Below are the code and all the weights of a small trained network. Each question names an input and a target symbol and asks about switching units off, where a switched-off unit gives its printed mean instead of its output.

import numpy as np


def w(rows, s, z=0):
    codes = np.array(rows[::2]) - 128.0
    scale = np.full(codes.shape[1], s)
    scale[-1] = z or s
    return codes * scale


def f(y):
    return np.maximum(y, 0)


def softmax(a):
    e = np.exp(a - a.max(-1, keepdims=True))
    return e / e.sum(-1, keepdims=True)


def log_softmax(a):
    a = a - a.max(-1, keepdims=True)
    return a - np.log(np.exp(a).sum(-1, keepdims=True))


def net(x, mask):
    ids = ['αβζημξπτψω'.index(c) for c in x.split()]
    T = len(ids)
    res = E[ids] + P[:T]
    u = 0
    for l in range(2):
        r = res
        for j in range(3):
            rows = slice(2 * j, 2 * j + 2)
            q, k, v = (r @ M[l][rows].T for M in (Q, K, V))
            z = softmax(np.where(np.tri(T) > 0, q @ k.T / 2**0.5, -1e9)) @ v
            o = O[l][rows]
            res = res + np.where(mask[u + j], z, o[:, -1]) @ o[:, :-1]
        u += 3
        y = f(res @ A[l][:, :-1].T + A[l][:, -1])
        res = res + np.where(mask[u : u + 12], y, B[l][:, -1]) @ B[l][:, :-1]
        u += 12
    return log_softmax(res[-1] @ U[:, :-1].T + U[:, -1])


Q, K, V, O, A, B = {}, {}, {}, {}, {}, {}
E = w([
[85,105,91,93],'α',
[144,88,101,146],'β',
[242,112,160,209],'ζ',
[137,73,187,114],'η',
[186,44,124,2],'μ',
[84,107,134,116],'ξ',
[163,165,198,91],'π',
[135,102,104,192],'τ',
[207,122,95,47],'ψ',
[93,103,174,106],'ω',
],0.021)
P = w([
[75,66,106,254],'0',
[87,73,190,28],'1',
[91,80,199,33],'2',
[100,82,184,55],'3',
[107,81,190,68],'4',
[102,91,173,62],'5',
[103,87,166,69],'6',
[109,89,168,74],'7',
[108,85,175,58],'8',
[110,90,165,71],'9',
[113,86,148,80],'10',
[120,86,154,89],'11',
[114,90,163,87],'12',
],0.0061)
Q[0] = w([
[212,116,85,60],'L0H1',
[114,73,170,147],'L0H1',
[6,161,98,133],'L0H2',
[152,222,170,129],'L0H2',
[134,62,110,149],'L0H3',
[107,187,115,152],'L0H3',
],0.013)
K[0] = w([
[75,99,156,146],'L0H1',
[225,35,58,254],'L0H1',
[105,148,45,81],'L0H2',
[229,110,233,76],'L0H2',
[18,138,204,145],'L0H3',
[235,161,135,151],'L0H3',
],0.0097)
V[0] = w([
[86,99,161,118],'L0H1',
[67,188,211,110],'L0H1',
[167,205,112,55],'L0H2',
[102,245,208,181],'L0H2',
[3,144,193,133],'L0H3',
[105,110,66,168],'L0H3',
],0.0064)
O[0] = w([
[116,132,136,249,167],'L0H1',
[89,202,223,84,71],'L0H1',
[146,104,137,104,42],'L0H2',
[101,214,184,154,3],'L0H2',
[60,178,120,57,211],'L0H3',
[110,213,27,255,124],'L0H3',
],0.0054,0.0049)
A[0] = w([
[119,114,214,143,124],'L0N1',
[150,69,68,195,201],'L0N2',
[118,74,190,107,118],'L0N3',
[74,134,112,127,116],'L0N4',
[131,231,172,125,158],'L0N5',
[119,75,161,128,174],'L0N6',
[233,113,115,119,199],'L0N7',
[206,99,112,33,125],'L0N8',
[150,114,192,61,108],'L0N9',
[93,141,107,12,125],'L0N10',
[148,115,161,192,254],'L0N11',
[4,123,173,72,102],'L0N12',
],0.011,0.0044)
B[0] = w([
[19,175,77,112,164],'L0N1',
[123,84,112,126,215],'L0N2',
[140,83,36,111,207],'L0N3',
[15,151,119,155,156],'L0N4',
[64,146,99,215,137],'L0N5',
[83,91,68,135,215],'L0N6',
[101,92,214,112,200],'L0N7',
[97,144,187,254,251],'L0N8',
[196,176,76,145,208],'L0N9',
[238,69,116,137,254],'L0N10',
[95,86,135,42,177],'L0N11',
[107,101,181,154,231],'L0N12',
],0.0072,0.0092)
Q[1] = w([
[28,103,7,149],'L1H1',
[77,80,102,135],'L1H1',
[81,106,14,140],'L1H2',
[160,178,154,132],'L1H2',
[78,131,45,158],'L1H3',
[209,170,167,122],'L1H3',
],0.018)
K[1] = w([
[50,86,123,211],'L1H1',
[110,64,140,183],'L1H1',
[83,124,97,234],'L1H2',
[246,144,111,87],'L1H2',
[113,145,100,202],'L1H3',
[206,192,92,86],'L1H3',
],0.014)
V[1] = w([
[119,116,159,66],'L1H1',
[157,66,249,121],'L1H1',
[138,204,176,223],'L1H2',
[38,157,171,97],'L1H2',
[90,150,162,251],'L1H3',
[97,172,187,83],'L1H3',
],0.012)
O[1] = w([
[49,138,83,150,99],'L1H1',
[91,120,184,236,199],'L1H1',
[145,163,87,163,36],'L1H2',
[107,117,4,176,115],'L1H2',
[255,251,110,138,188],'L1H3',
[101,76,60,163,8],'L1H3',
],0.0085,0.015)
A[1] = w([
[147,196,172,71,96],'L1N1',
[227,155,159,142,88],'L1N2',
[138,186,137,145,176],'L1N3',
[18,64,130,208,173],'L1N4',
[190,83,142,147,174],'L1N5',
[199,96,155,110,124],'L1N6',
[230,143,88,157,132],'L1N7',
[73,205,165,150,138],'L1N8',
[141,66,2,18,101],'L1N9',
[126,232,56,183,105],'L1N10',
[204,148,180,202,2],'L1N11',
[159,15,141,112,107],'L1N12',
],0.0092,0.0077)
B[1] = w([
[78,102,112,193,191],'L1N1',
[178,67,92,67,231],'L1N2',
[127,159,152,121,165],'L1N3',
[211,99,138,129,228],'L1N4',
[80,137,125,114,237],'L1N5',
[152,193,61,153,231],'L1N6',
[61,96,254,105,182],'L1N7',
[131,198,139,83,171],'L1N8',
[109,174,98,193,241],'L1N9',
[81,91,210,181,157],'L1N10',
[94,137,12,150,251],'L1N11',
[78,168,81,96,227],'L1N12',
],0.0078,0.015)
U = w([
[35,147,166,142,161],'α',
[2,131,193,73,149],'β',
[35,30,115,81,81],'ζ',
[39,124,126,177,2],'η',
[195,44,59,145,21],'μ',
[191,113,152,59,226],'ξ',
[51,235,226,129,164],'π',
[120,78,201,141,182],'τ',
[229,203,138,195,121],'ψ',
[44,192,66,94,147],'ω',
],0.0079,0.0043)

Each question gives the input, a string of symbols that net reads in full, and the target symbol t.
The units are the heads (2 rows each of Q, K, V and O) and the neurons (one row each of A and B). Each row of codes is followed by its name. A weight is (code - 128) times the scale printed after its matrix; where a second scale follows, it is the last column's (O, A, B and U).
mask holds one flag per unit, layer by layer, with each layer's heads first. A switched-off unit (its flag False) gives its mean, the last column of its rows in O or B, instead of its output. The means were averaged over made-up inputs and are rounded, as every weight is.
A unit's drop is (log p(t) with every unit on - log p(t) with that unit switched off) / (log p(t) with every unit on - log p(t) with every unit switched off).
The circuit of an input: a set's keep is (log p(t) with only the set's units on - log p(t) with every unit switched off) / (log p(t) with every unit on - log p(t) with every unit switched off). Starting from the 12 units with the biggest drops (on a tie, the unit counted first), units are removed one at a time, each time the one whose removal leaves the highest keep (on an exact tie, the one counted first), for as long as the keep stays at least 0.8.
units of the circuit, in order: the units of the circuit, biggest drop first
most important unit: the unit with the biggest drop
k most important neurons: the k neurons with the biggest drops, biggest first
k most important neurons of layer l: the k neurons of layer l with the biggest drops, biggest first
heads that matter: for each layer, one digit per head in row order, 1 if its drop is at least 0.15 and else 0, layers parted by /
input π ζ η α, target μ: units of the circuit, in order : L1H3, L1H2, L0N10, L0H2
input μ η τ, target π: heads that matter : 010 / 111
input ψ π ψ η τ α η α α η, target ψ: 2 most important neurons of layer 0 : L0N8, L0N7
input η ξ ζ α η τ α α ψ α τ α α, target ζ: 2 most important neurons : L0N8, L0N11
input τ ζ α α τ τ μ β τ μ ξ ω, target ξ: heads that matter : 001 / 101
input π α α ω, target μ: 2 most important neurons of layer 0 : L0N5, L0N1
input ψ α μ η α α τ τ ω τ ζ η, target ψ: 4 most important neurons of layer 0 : L0N7, L0N8, L0N9, L0N10
input β α ω η τ, target β: 3 most important neurons of layer 0 : L0N8, L0N11, L0N10
input ψ ψ α τ α ω ψ ω τ β, target ψ: most important unit : L0H3
input η ω α η η η η β, target ζ: heads that matter : 000 / 001
input μ α α α τ α α α β, target π: 2 most important neurons of layer 1 : L1N8, L1N4
input τ τ η α ω μ μ α ξ η, target ξ: heads that matter : 001 / 101
input μ α η, target π: heads that matter : 011 / 111
input ψ α α τ ψ τ η α α α, target ψ: units of the circuit, in order : L1H3, L0N10
input μ ψ α ω ξ ψ ω ξ, target π: 3 most important neurons : L0N8, L0N7, L1N8
input ζ μ ζ μ α α, target τ: 4 most important neurons of layer 0 : L0N11, L0N8, L0N7, L0N9
input ζ μ π α, target τ: 4 most important neurons of layer 0 : L0N11, L0N8, L0N9, L0N7
input α α β α ζ α β τ α α β, target ω: 3 most important neurons : L0N8, L0N4, L1N9
input α ψ β α μ τ ψ η α β α α μ, target μ: 3 most important neurons of layer 0 : L0N8, L0N10, L0N7
input η μ μ μ α τ μ ω τ α η η α, target ζ: 3 most important neurons : L0N9, L0N8, L0N11
input ω η τ, target η: 2 most important neurons of layer 1 : L1N10, L1N9
input μ ζ ζ ζ ξ ψ τ α ψ α τ, target π: 2 most important neurons : L0N8, L0N10
